Below is a small trained network, with its code and all its weights. Each question gives an input and a class and asks what happens when units are switched off, that is, made to give their printed mean instead of their output.

import numpy as np


def w(rows, s, z=0):
    codes = np.array(rows[::2]) - 128.0
    scale = np.full(codes.shape[1], s)
    scale[-1] = z or s
    return codes * scale


def f(y):
    return y / 2 * (1 + np.tanh(0.7978845608 * (y + 0.044715 * y**3)))


def log_softmax(a):
    a = a - a.max(-1, keepdims=True)
    return a - np.log(np.exp(a).sum(-1, keepdims=True))


def net(x, mask):
    res = np.array(x, float).reshape(1, 3) / 4 @ E
    y = f(res @ A[0][:, :-1].T + A[0][:, -1])
    res = res + np.where(mask, y, B[0][:, -1]) @ B[0][:, :-1]
    return log_softmax(res[-1] @ U[:, :-1].T + U[:, -1])


A, B = {}, {}
E = w([
[201,171,35,65,72,77,45,27,89],'x0',
[139,162,36,108,206,186,100,158,182],'x1',
[73,94,138,184,254,132,54,120,108],'x2',
],0.0087)
A[0] = w([
[115,150,160,24,64,105,189,68,73,251],'n1',
[53,129,209,185,146,95,161,162,88,182],'n2',
[123,186,174,51,137,66,90,82,72,220],'n3',
[68,160,38,74,255,167,77,120,115,209],'n4',
[156,213,75,45,48,81,99,152,108,252],'n5',
[98,81,224,109,128,118,96,85,118,249],'n6',
[62,72,230,207,121,74,169,130,80,226],'n7',
[206,166,72,36,104,153,98,187,198,231],'n8',
],0.006,0.0026)
B[0] = w([
[159,113,157,110,160,110,99,45,69,227],'n1',
[99,53,103,137,162,190,88,173,76,194],'n2',
[138,140,55,215,80,109,100,73,88,196],'n3',
[110,194,100,219,125,81,182,167,170,207],'n4',
[139,197,100,87,163,170,146,52,199,255],'n5',
[156,99,126,152,115,85,66,181,77,178],'n6',
[89,49,121,84,136,171,1,106,130,220],'n7',
[23,154,145,82,187,142,174,97,171,222],'n8',
],0.0076,0.0086)
U = w([
[119,136,247,139,89,190,231,198,142,188],'0',
[42,2,160,116,165,194,40,228,12,111],'1',
[173,190,177,26,77,178,210,48,150,214],'2',
[98,201,140,213,189,74,155,221,185,5],'3',
[165,39,184,109,12,117,68,106,83,35],'4',
[23,172,35,115,184,202,164,195,188,133],'5',
[197,176,77,182,74,56,61,63,56,218],'6',
],0.0052,0.0024)

Each question gives the input, the list of numbers given to net, and the class t.
The units are the neurons (one row each of A and B). Each row of codes is followed by its name. A weight is (code - 128) times the scale printed after its matrix; where a second scale follows, it is the last column's (A, B and U).
mask holds one flag per neuron, in row order. A switched-off neuron (its flag False) gives its mean, the last column of its row in B, instead of its output. The means were averaged over made-up inputs and are rounded, as every weight is.
A unit's drop is (log p(t) with every unit on - log p(t) with that unit switched off) / (log p(t) with every unit on - log p(t) with every unit switched off).
The circuit of an input: a set's keep is (log p(t) with only the set's units on - log p(t) with every unit switched off) / (log p(t) with every unit on - log p(t) with every unit switched off). Starting from all 8 units, units are removed one at a time, each time the one whose removal leaves the highest keep (on an exact tie, the one counted first), for as long as the keep stays at least 0.8.
circuit, biggest first: the units of the circuit, biggest drop first
unit that matters most: the unit with the biggest drop
k most important neurons: the k neurons with the biggest drops, biggest first
drop when u is switched off: that unit's drop, to one decimal
input [7,0,-6], class 2: unit that matters most -> n5
input [-1,7,1], class 3: circuit, biggest first -> [n4 n7]
input [-1,4,1], class 3: 3 most important neurons -> [n7 n4 n5]
input [-3,-1,-3], class 1: circuit, biggest first -> [n5 n4]
input [-6,2,-1], class 1: circuit, biggest first -> [n5 n2]
input [7,5,3], class 5: circuit, biggest first -> [n8 n1]
input [-1,3,4], class 3: circuit, biggest first -> [n4 n7 n5]
input [4,5,6], class 3: circuit, biggest first -> [n4 n7]
input [-8,-2,-8], class 1: 3 most important neurons -> [n7 n2 n5]
input [8,7,-1], class 5: 3 most important neurons -> [n8 n4 n1]
input [2,2,4], class 3: 3 most important neurons -> [n4 n7 n1]
input [-6,8,2], class 3: drop when n5 is switched off -> 0.2
input [4,7,7], class 3: drop when n4 is switched off -> 0.6
input [-6,1,3], class 1: drop when n5 is switched off -> 0.1
input [-7,-7,-5], class 1: drop when n1 is switched off -> 0.0
